[[ 1.13 -1.83  1.62 -2.37  0.96 -2.07 -1.00  2.32 -0.44  0.87  2.89  1.79
   2.43  0.87  5.79]
 [-4.69  0.37  2.97  1.50 -1.71 -0.65  5.51  1.54  2.20  1.84 -3.01  0.35
   2.78 -0.38 -1.12]
 [-1.39 -0.13  2.57 -1.29 -4.07  0.45  0.84  5.52 -0.35  0.84 -2.98  0.03
   0.47  0.97  3.35]
 [ 1.99 -1.10  1.64 -0.91  3.02  1.29 -2.06  1.97  0.43  0.77 -0.25  1.91
   3.91  3.55 -2.55]
 [-1.43 -0.09  2.57 -1.25 -4.06  0.47  0.90  5.53 -0.36  0.85 -3.02  0.01
   0.50  0.98  3.27]
 [ 2.69  1.80 -3.63  4.94  1.73  1.16  2.13  0.42 -3.33 -2.42  2.14  1.35
  -4.28 -0.72 -3.45]
 [ 2.50  1.73 -3.44  5.94  1.78  2.02  2.26  0.51 -3.29 -2.22  1.45  0.62
  -4.61 -1.43 -4.04]
 [ 1.87 -1.08  1.59 -1.88  3.53 -1.64 -0.60  1.59 -0.35  0.70  2.40  2.02
   4.05  1.90  1.99]
 [ 2.05 -0.89  1.68 -1.19  3.60  0.29 -1.42  1.81  0.09  0.65  0.53  1.92
   4.19  3.08 -1.58]
 [ 0.56  1.42 -3.93  5.79  3.25  2.92  4.07 -2.76 -0.51  2.33 -1.13 -3.21
  -1.33 -3.47 -2.84]
 [ 1.21  0.96 -3.54  7.67  2.17  4.06  3.13 -0.82 -1.64  0.57 -0.54 -1.84
  -3.72 -3.26 -4.00]
 [-3.57  1.17  2.74  0.62 -2.61  0.20  5.10  4.04  1.03  1.80 -4.57  0.08
   2.58  0.88 -0.81]] result: -3.57

[[ 4.07  1.07  2.04  3.59 -3.62  1.24 -0.70  0.61  1.49  2.00 -3.17 -1.64
  -2.83 -1.06 -2.24  0.72]
 [ 2.93  0.98  2.24  1.91 -4.21  0.26 -0.16 -0.60  2.83  3.77 -7.23  2.22
  -2.85 -0.81 -0.35  1.61]
 [ 2.67 -3.44  5.46  0.02 -2.46  1.04  1.45 -1.49  1.78 -0.76 -4.75  3.11
  -2.48 -0.14 -4.20 -1.08]
 [ 0.42 -3.13  4.02 -0.11  1.51  0.74  0.50 -1.95  1.21 -1.30 -4.27  2.78
  -1.65  0.15 -2.50 -0.38]
 [ 2.00 -3.37  6.02 -0.53 -2.65  0.85 -2.59 -2.10  2.75  0.44 -4.45  2.60
  -3.43 -3.63 -2.61  0.21]] result: 2.00

[[-0.64  0.41 -1.03  0.74 -1.33  4.23 -0.55 -0.95 -2.27 -1.46 -0.83 -0.72
  -1.15]
 [-0.76 -0.60 -3.48  3.10  5.59  0.17  0.78 -3.45 -3.35  4.76 -0.89  1.20
  -3.41]
 [-1.36 -3.90  0.19 -0.78  3.54 -2.22  1.64  1.71  3.72  1.21  0.81 -0.38
  -0.26]
 [-0.28  2.73  1.88  0.66 -1.28  4.92 -0.16  8.29  7.18  1.86  0.32  1.27
  -1.60]
 [-2.21  1.24  0.24  1.35  1.79  4.21 -0.15  1.03  0.80 -6.35 -1.37 -1.25
   4.55]
 [ 1.16  3.20  1.85 -0.97  0.85 -2.17  1.87 -4.69 -1.34 -1.31 -0.56 -0.31
  -3.67]] result: 1.16

[[ 0.31  1.23 -3.34  4.19 -0.51 -2.55  2.40  2.20  0.58  1.32  1.51 -0.21
  -7.09 -1.95  2.67  1.01]
 [-1.37  0.51  2.13 -0.33 -2.61 -0.70 -0.85  1.58 -0.43 -0.21 -1.17 -3.08
  -3.76 -2.69  2.11  2.77]
 [-2.09 -2.23 -1.44 -1.30 -0.92 -0.34 -0.21  0.66 -1.60  0.85 -3.64 -3.37
  -3.60 -1.10  3.57  0.97]
 [ 0.10  1.00  1.08  2.32 -2.15 -2.27 -0.18  2.24  1.09 -0.28  1.93 -2.20
  -5.60 -2.87  1.06  2.20]
 [-0.29  0.82  3.67  2.41 -2.00 -1.65 -1.05  2.50 -0.21 -2.54  1.28 -1.33
  -3.63 -3.47  2.83  4.06]
 [-1.57  0.70 -2.06 -1.58 -3.31 -0.45 -0.23  0.98  0.53  2.07 -2.37 -3.75
  -5.71 -2.19  0.29  0.18]
 [-1.46  1.54 -1.27 -1.22 -3.62  0.79 -2.07  1.49  0.63  3.21 -2.84 -2.04
  -5.61 -2.48  0.24  1.06]
 [-0.91  0.73  4.26  0.61 -2.93 -0.29 -2.81  2.41 -0.44 -2.07 -0.17 -1.79
  -3.24 -3.50  2.39  4.18]
 [-0.16  1.53 -2.94  2.58 -1.61 -1.28  0.10  1.78  1.02  2.25  0.32 -0.79
  -6.96 -2.35  1.03  0.75]
 [ 0.07  1.20  2.77  2.47 -2.84 -2.16 -0.55  2.68  1.43 -1.43  2.51 -2.08
  -5.21 -3.72  0.69  3.19]] result: 0.07

[[-0.24 -0.06 -0.20  0.17  2.53  0.03 -3.18 -1.35 -5.82  2.44]
 [-0.21 -0.18 -0.59  0.10  0.11 -0.15  0.46  0.25 -5.42  2.41]
 [-0.16  0.03 -0.63  0.19  6.54  0.16 -5.98 -1.43  0.60 -1.51]
 [-0.24 -0.30  0.26  0.00  0.25  0.09  0.25  0.17  0.61 -0.93]
 [-0.15 -0.30 -0.51 -0.09 -0.26  0.01  0.45  0.19  0.24  0.61]
 [-0.17 -0.02 -0.25  0.19  2.41  0.66 -2.08 -1.05 -4.99  2.36]] result: -0.17
